Below are the code and all the weights of a small trained network. Each question names an input and a class and asks about switching units off, where a switched-off unit gives its printed mean instead of its output.

import numpy as np


def w(rows, s, z=0):
    codes = np.array(rows[::2]) - 128.0
    scale = np.full(codes.shape[1], s)
    scale[-1] = z or s
    return codes * scale


def norm(h):
    return h / np.sqrt((h * h).mean(-1, keepdims=True) + 1e-5)


def f(y):
    return y / 2 * (1 + np.tanh(0.7978845608 * (y + 0.044715 * y**3)))


def log_softmax(a):
    a = a - a.max(-1, keepdims=True)
    return a - np.log(np.exp(a).sum(-1, keepdims=True))


def net(x, mask):
    res = np.array(x, float).reshape(1, 7) / 4 @ E
    u = 0
    for l in range(4):
        y = f(norm(res) @ A[l][:, :-1].T + A[l][:, -1])
        res = res + np.where(mask[u : u + 9], y, B[l][:, -1]) @ B[l][:, :-1]
        u += 9
    return log_softmax(norm(res)[-1] @ U[:, :-1].T + U[:, -1])


A, B = {}, {}
E = w([
[81,188,121,132,126,122,142,179,130,221],'x0',
[220,151,124,73,90,160,144,80,129,107],'x1',
[110,142,80,66,4,118,35,100,124,155],'x2',
[130,18,176,156,129,105,38,81,150,81],'x3',
[149,214,182,156,176,68,109,186,89,57],'x4',
[101,141,151,51,188,79,53,134,229,155],'x5',
[181,91,55,102,96,84,107,224,123,147],'x6',
],0.0035)
A[0] = w([
[189,144,97,150,104,118,84,127,136,127,82],'0.n1',
[145,2,177,149,130,105,75,82,125,9,156],'0.n2',
[159,113,135,55,121,123,187,71,135,146,72],'0.n3',
[162,110,64,150,143,129,130,55,88,149,43],'0.n4',
[123,80,111,84,171,158,109,79,170,161,72],'0.n5',
[122,126,97,69,89,119,26,97,153,126,84],'0.n6',
[158,50,68,151,90,127,131,221,148,162,1],'0.n7',
[108,124,103,149,62,91,165,167,79,93,117],'0.n8',
[23,84,188,221,178,131,62,107,135,162,124],'0.n9',
],0.0072,0.0015)
B[0] = w([
[89,152,120,60,158,132,197,90,67,65,142],'0.n1',
[203,181,45,253,179,235,17,74,153,178,255],'0.n2',
[124,107,143,196,147,160,144,92,198,137,156],'0.n3',
[47,227,77,51,124,226,150,154,163,200,149],'0.n4',
[133,65,108,138,210,119,129,90,213,128,167],'0.n5',
[151,194,159,105,33,9,115,131,158,154,196],'0.n6',
[97,69,75,55,159,76,170,136,24,165,196],'0.n7',
[161,99,80,181,170,189,118,186,76,188,175],'0.n8',
[110,91,178,150,122,31,236,182,183,126,231],'0.n9',
],0.0053,0.0056)
A[1] = w([
[145,172,170,131,194,68,66,227,98,70,86],'1.n1',
[106,146,182,96,147,204,85,125,144,170,100],'1.n2',
[122,168,174,90,84,148,24,59,82,107,43],'1.n3',
[126,148,127,82,75,113,45,106,141,168,95],'1.n4',
[92,180,132,128,93,207,132,153,73,2,101],'1.n5',
[86,64,114,118,152,107,86,166,122,118,126],'1.n6',
[82,76,123,122,100,50,22,168,182,93,36],'1.n7',
[110,119,103,85,59,118,91,49,166,147,133],'1.n8',
[94,78,144,132,22,180,164,58,171,169,6],'1.n9',
],0.0073,0.0015)
B[1] = w([
[149,178,186,91,144,163,177,158,175,113,254],'1.n1',
[106,122,92,171,128,131,168,104,153,113,141],'1.n2',
[134,91,90,165,78,96,254,105,94,90,171],'1.n3',
[114,109,130,153,104,116,149,138,114,15,209],'1.n4',
[157,119,148,125,192,144,90,161,167,227,168],'1.n5',
[71,169,156,155,80,124,131,98,144,173,166],'1.n6',
[134,154,175,145,225,155,168,140,64,160,246],'1.n7',
[164,189,113,121,113,133,51,199,131,95,229],'1.n8',
[127,130,201,147,185,133,174,157,154,91,216],'1.n9',
],0.0075,0.0027)
A[2] = w([
[145,115,114,77,115,126,245,140,72,96,164],'2.n1',
[112,142,153,165,129,90,76,141,83,114,4],'2.n2',
[206,156,170,193,188,180,88,101,135,130,140],'2.n3',
[211,206,132,93,103,149,124,151,120,90,143],'2.n4',
[119,72,121,138,214,154,64,72,227,107,177],'2.n5',
[95,134,232,98,222,47,180,125,110,129,77],'2.n6',
[171,120,59,117,182,79,43,184,180,106,155],'2.n7',
[151,185,214,53,148,70,99,202,177,144,56],'2.n8',
[119,98,123,2,123,123,132,148,214,104,133],'2.n9',
],0.0073,0.0011)
B[2] = w([
[119,191,183,49,156,212,83,93,224,117,194],'2.n1',
[134,10,100,145,127,198,163,110,209,150,132],'2.n2',
[135,198,71,147,238,197,113,129,126,141,249],'2.n3',
[28,114,137,220,117,55,136,143,150,128,189],'2.n4',
[155,170,90,234,152,169,86,118,15,254,217],'2.n5',
[90,148,214,110,11,52,135,169,203,109,255],'2.n6',
[106,138,198,175,123,195,115,94,207,79,180],'2.n7',
[89,107,158,83,139,167,244,138,161,44,234],'2.n8',
[141,97,233,169,166,74,241,209,23,191,147],'2.n9',
],0.0058,0.006)
A[3] = w([
[176,78,144,159,176,104,45,161,147,87,149],'3.n1',
[88,2,145,189,97,44,126,120,111,225,68],'3.n2',
[127,100,74,162,54,75,54,107,109,15,7],'3.n3',
[126,178,159,161,91,146,67,43,123,147,122],'3.n4',
[145,78,49,34,130,143,67,154,44,153,119],'3.n5',
[160,62,226,68,124,112,176,161,132,76,118],'3.n6',
[127,127,131,76,141,185,152,149,116,180,153],'3.n7',
[135,63,79,29,125,182,139,124,21,120,75],'3.n8',
[95,129,93,174,141,141,123,86,30,135,168],'3.n9',
],0.007,0.0014)
B[3] = w([
[103,213,64,121,115,221,237,97,52,164,150],'3.n1',
[213,80,152,129,143,15,166,32,93,180,171],'3.n2',
[134,61,15,144,33,60,141,142,2,88,154],'3.n3',
[140,89,103,60,254,128,212,252,62,103,169],'3.n4',
[151,152,205,53,105,117,33,246,87,196,201],'3.n5',
[60,181,162,161,97,155,109,188,151,112,254],'3.n6',
[129,72,151,145,114,126,29,60,168,90,221],'3.n7',
[108,129,105,10,80,144,67,161,80,140,184],'3.n8',
[133,163,184,93,182,145,49,138,205,69,202],'3.n9',
],0.0069,0.0039)
U = w([
[129,46,87,39,94,156,135,10,164,114,4],'0',
[150,36,160,136,116,11,159,58,130,239,76],'1',
[56,169,233,126,83,72,203,200,213,99,185],'2',
[172,160,76,215,236,217,95,108,135,175,196],'3',
[134,115,14,152,11,76,128,139,61,34,105],'4',
[143,102,118,3,77,139,2,180,81,205,108],'5',
],0.007,0.0034)

Each question gives the input, the list of numbers given to net, and the class t.
The units are the neurons (one row each of A and B). Each row of codes is followed by its name. A weight is (code - 128) times the scale printed after its matrix; where a second scale follows, it is the last column's (A, B and U).
mask holds one flag per neuron, layer by layer. A switched-off neuron (its flag False) gives its mean, the last column of its row in B, instead of its output. The means were averaged over made-up inputs and are rounded, as every weight is.
A unit's drop is (log p(t) with every unit on - log p(t) with that unit switched off) / (log p(t) with every unit on - log p(t) with every unit switched off).
The circuit of an input: a set's keep is (log p(t) with only the set's units on - log p(t) with every unit switched off) / (log p(t) with every unit on - log p(t) with every unit switched off). Starting from the 12 units with the biggest drops (on a tie, the unit counted first), units are removed one at a time, each time the one whose removal leaves the highest keep (on an exact tie, the one counted first), for as long as the keep stays at least 0.8.
circuit, biggest first: the units of the circuit, biggest drop first
k most important neurons: the k neurons with the biggest drops, biggest first
k most important neurons of layer l: the k neurons of layer l with the biggest drops, biggest first
input [-4,-1,7,6,1,-1,0], class 4: circuit, biggest first => [3.n3, 1.n4]
input [-6,2,-4,7,8,4,-4], class 3: circuit, biggest first => [0.n2]
input [-7,-8,1,-4,6,-7,8], class 5: 2 most important neurons => [0.n8, 0.n7]
input [-4,1,8,-5,-6,3,1], class 2: 2 most important neurons => [0.n2, 1.n9]
input [-1,-1,8,7,5,-6,-2], class 4: 2 most important neurons => [1.n3, 0.n6]
input [8,5,0,-5,1,0,-7], class 3: circuit, biggest first => [0.n9, 2.n6]
input [-8,4,8,3,0,-3,-2], class 4: 2 most important neurons => [0.n6, 1.n3]
input [-3,3,-2,-2,7,-2,-5], class 3: 2 most important neurons => [0.n9, 0.n6]
input [-4,2,6,5,-8,4,2], class 4: 4 most important neurons of layer 0 => [0.n6, 0.n9, 0.n8, 0.n1]
input [-1,0,-2,-2,-3,2,-5], class 1: 2 most important neurons of layer 0 => [0.n2, 0.n5]
input [-5,7,-6,-3,-5,-3,5], class 0: 4 most important neurons => [0.n2, 0.n7, 0.n3, 2.n1]
input [2,5,8,-7,-8,2,1], class 2: circuit, biggest first => [1.n9, 0.n2]
input [3,-8,-2,-7,2,-3,4], class 5: 2 most important neurons => [0.n8, 0.n9]
input [4,-8,-6,-2,-5,-3,4], class 1: 2 most important neurons => [3.n2, 2.n8]
input [2,8,3,5,-5,-2,0], class 4: 3 most important neurons => [0.n6, 0.n9, 1.n4]
input [4,-4,-2,-7,-7,3,8], class 5: 2 most important neurons => [0.n9, 0.n7]
input [2,6,6,2,-7,7,7], class 2: most important neuron of layer 0 => [0.n2]
input [-3,1,2,1,4,-2,8], class 5: 2 most important neurons of layer 0 => [0.n7, 0.n1]
input [-6,-3,6,0,6,-8,4], class 3: 2 most important neurons => [0.n2, 1.n5]
input [1,7,-1,-4,2,1,-2], class 3: 2 most important neurons of layer 0 => [0.n9, 0.n6]
input [-6,0,-2,-5,-2,0,3], class 5: most important neuron of layer 2 => [2.n6]
